Here is a tiny trained network, its code and every weight. The questions are about switching its units off for an input and a target symbol, where a switched-off unit gives its printed mean instead of its output.

import numpy as np


def w(rows, s, z=0):
    codes = np.array(rows[::2]) - 128.0
    scale = np.full(codes.shape[1], s)
    scale[-1] = z or s
    return codes * scale


def f(y):
    return np.maximum(y, 0)


def softmax(a):
    e = np.exp(a - a.max(-1, keepdims=True))
    return e / e.sum(-1, keepdims=True)


def log_softmax(a):
    a = a - a.max(-1, keepdims=True)
    return a - np.log(np.exp(a).sum(-1, keepdims=True))


def net(x, mask):
    ids = ['ΣΨΩαβγδεζμξπτφ'.index(c) for c in x.split()]
    T = len(ids)
    res = E[ids] + P[:T]
    u = 0
    for l in range(3):
        q, k, v = (res @ M[l].T for M in (Q, K, V))
        z = softmax(np.where(np.tri(T) > 0, q @ k.T / 2**0.5, -1e9)) @ v
        res = res + np.where(mask[u], z, O[l][:, -1]) @ O[l][:, :-1]
        u += 1
        y = f(res @ A[l][:, :-1].T + A[l][:, -1])
        res = res + np.where(mask[u : u + 8], y, B[l][:, -1]) @ B[l][:, :-1]
        u += 8
    return log_softmax(res[-1] @ U[:, :-1].T + U[:, -1])


Q, K, V, O, A, B = {}, {}, {}, {}, {}, {}
E = w([
[145,153,117],'Σ',
[114,171,112],'Ψ',
[124,147,106],'Ω',
[248,75,68],'α',
[155,135,126],'β',
[30,83,69],'γ',
[180,1,155],'δ',
[153,143,144],'ε',
[139,121,93],'ζ',
[128,172,137],'μ',
[195,138,196],'ξ',
[93,89,27],'π',
[103,94,168],'τ',
[102,149,65],'φ',
],0.018)
P = w([
[103,175,133],'0',
[160,135,104],'1',
[92,55,170],'2',
[186,140,100],'3',
[101,60,184],'4',
[130,144,25],'5',
[89,72,189],'6',
[166,113,18],'7',
[75,86,193],'8',
[155,109,2],'9',
[52,54,172],'10',
[181,117,29],'11',
[85,82,201],'12',
],0.0088)
Q[0] = w([
[162,115,21],'L0H1',
[55,11,180],'L0H1',
],0.011)
K[0] = w([
[192,110,159],'L0H1',
[2,178,186],'L0H1',
],0.012)
V[0] = w([
[110,165,153],'L0H1',
[253,61,2],'L0H1',
],0.007)
O[0] = w([
[254,219,149,96],'L0H1',
[141,86,28,253],'L0H1',
],0.0076,0.0062)
A[0] = w([
[80,165,57,241],'L0N1',
[132,90,136,254],'L0N2',
[255,108,217,137],'L0N3',
[124,116,102,45],'L0N4',
[40,139,28,200],'L0N5',
[132,159,140,134],'L0N6',
[154,65,138,200],'L0N7',
[164,137,198,230],'L0N8',
],0.01,0.002)
B[0] = w([
[175,98,192,211],'L0N1',
[58,172,148,168],'L0N2',
[107,119,104,160],'L0N3',
[181,245,165,158],'L0N4',
[130,106,136,253],'L0N5',
[127,155,150,133],'L0N6',
[92,170,145,177],'L0N7',
[72,89,91,152],'L0N8',
],0.011)
Q[1] = w([
[189,107,140],'L1H1',
[245,174,180],'L1H1',
],0.012)
K[1] = w([
[58,55,219],'L1H1',
[39,153,254],'L1H1',
],0.008)
V[1] = w([
[237,252,158],'L1H1',
[56,182,78],'L1H1',
],0.0039)
O[1] = w([
[167,196,100,7],'L1H1',
[158,255,193,97],'L1H1',
],0.0064,0.002)
A[1] = w([
[15,191,200,109],'L1N1',
[211,151,222,122],'L1N2',
[119,56,130,103],'L1N3',
[94,84,112,99],'L1N4',
[117,206,244,122],'L1N5',
[145,188,92,140],'L1N6',
[175,157,85,129],'L1N7',
[231,254,168,252],'L1N8',
],0.0088,0.0042)
B[1] = w([
[127,250,41,254],'L1N1',
[153,189,246,143],'L1N2',
[119,168,182,223],'L1N3',
[134,249,171,194],'L1N4',
[39,80,83,172],'L1N5',
[134,152,254,146],'L1N6',
[64,101,196,179],'L1N7',
[201,105,177,182],'L1N8',
],0.006,0.0045)
Q[2] = w([
[92,224,3],'L2H1',
[75,13,51],'L2H1',
],0.0057)
K[2] = w([
[42,204,128],'L2H1',
[1,15,41],'L2H1',
],0.0064)
V[2] = w([
[196,61,174],'L2H1',
[213,179,1],'L2H1',
],0.009)
O[2] = w([
[220,138,230,57],'L2H1',
[203,103,2,1],'L2H1',
],0.0067,0.0028)
A[2] = w([
[33,166,192,134],'L2N1',
[197,100,113,111],'L2N2',
[76,146,188,138],'L2N3',
[35,52,211,123],'L2N4',
[168,76,163,254],'L2N5',
[255,90,67,128],'L2N6',
[193,71,24,118],'L2N7',
[132,117,68,164],'L2N8',
],0.0089,0.0055)
B[2] = w([
[253,128,118,254],'L2N1',
[142,152,41,167],'L2N2',
[185,109,148,205],'L2N3',
[51,117,144,221],'L2N4',
[56,63,118,213],'L2N5',
[154,149,76,203],'L2N6',
[18,124,161,185],'L2N7',
[207,211,66,155],'L2N8',
],0.0064,0.0091)
U = w([
[188,130,159,25],'Σ',
[206,183,129,72],'Ψ',
[196,132,137,49],'Ω',
[133,97,49,155],'α',
[184,119,163,103],'β',
[112,135,149,82],'γ',
[80,110,138,17],'δ',
[130,173,113,146],'ε',
[155,85,129,253],'ζ',
[120,223,95,150],'μ',
[107,173,117,129],'ξ',
[86,30,162,181],'π',
[8,192,98,52],'τ',
[68,68,150,244],'φ',
],0.012,0.0039)

Each question gives the input, a string of symbols that net reads in full, and the target symbol t.
The units are the heads (2 rows each of Q, K, V and O) and the neurons (one row each of A and B). Each row of codes is followed by its name. A weight is (code - 128) times the scale printed after its matrix; where a second scale follows, it is the last column's (O, A, B and U).
mask holds one flag per unit, layer by layer, with each layer's heads first. A switched-off unit (its flag False) gives its mean, the last column of its rows in O or B, instead of its output. The means were averaged over made-up inputs and are rounded, as every weight is.
A unit's drop is (log p(t) with every unit on - log p(t) with that unit switched off) / (log p(t) with every unit on - log p(t) with every unit switched off).
The circuit of an input: a set's keep is (log p(t) with only the set's units on - log p(t) with every unit switched off) / (log p(t) with every unit on - log p(t) with every unit switched off). Starting from the 12 units with the biggest drops (on a tie, the unit counted first), units are removed one at a time, each time the one whose removal leaves the highest keep (on an exact tie, the one counted first), for as long as the keep stays at least 0.8.
circuit, biggest first: the units of the circuit, biggest drop first
top k neurons: the k neurons with the biggest drops, biggest first
k most important neurons of layer l: the k neurons of layer l with the biggest drops, biggest first
drop of u: that unit's drop, to one decimal
input π γ Ψ Ψ τ μ α γ φ Σ, target π: top 2 neurons => (L0N1, L1N1)
input Ψ ξ α Ψ μ α φ Ψ, target α: top 2 neurons => (L2N6, L2N2)
input φ Ψ ε φ Ψ ξ ε α τ μ Σ ξ, target α: circuit, biggest first => (L0H1)
input ξ β Ψ ζ π ζ τ, target τ: 2 most important neurons of layer 0 => (L0N1, L0N5)
input ζ ε α π γ α γ τ γ Ω Ψ γ, target π: top 3 neurons => (L0N1, L0N5, L1N1)
input Ω β ε τ α γ, target π: top 2 neurons => (L0N1, L1N1)
input γ α γ Ψ Ψ β Ψ τ μ α π Σ, target α: top 3 neurons => (L0N1, L2N6, L2N2)
input γ Ψ Ψ τ δ τ γ τ β τ τ π, target π: circuit, biggest first => (L0N1, L0N5, L2H1)
input τ α μ, target τ: circuit, biggest first => (L0H1, L1N1, L1N5)
input τ α Ψ γ Σ φ τ π δ, target τ: circuit, biggest first => (L1N1, L0N7, L0N2, L0N1)
input Σ δ ζ ξ γ φ, target π: top 2 neurons => (L0N1, L1N1)
input Σ δ π τ δ π, target φ: top 2 neurons => (L0N1, L2N1)
input Ψ τ γ μ ξ, target τ: 2 most important neurons of layer 0 => (L0N8, L0N1)
input ξ α π φ ε Σ Ψ Ψ τ, target τ: top 3 neurons => (L1N1, L0N1, L2N4)
input φ φ β Ω γ ε Ψ δ α α α Ψ, target α: top 2 neurons => (L0N1, L2N6)
input Σ φ γ π, target π: 2 most important neurons of layer 2 => (L2N1, L2N5)
input Σ μ α φ, target α: 2 most important neurons of layer 2 => (L2N6, L2N2)
input α ξ Ψ Ψ π Σ φ Σ ε Ψ τ Σ, target α: most important neuron of layer 1 => (L1N4)
input φ τ ζ α, target α: drop of L2N2 => 0.2
input Σ τ α α, target α: drop of L2N6 => 0.2
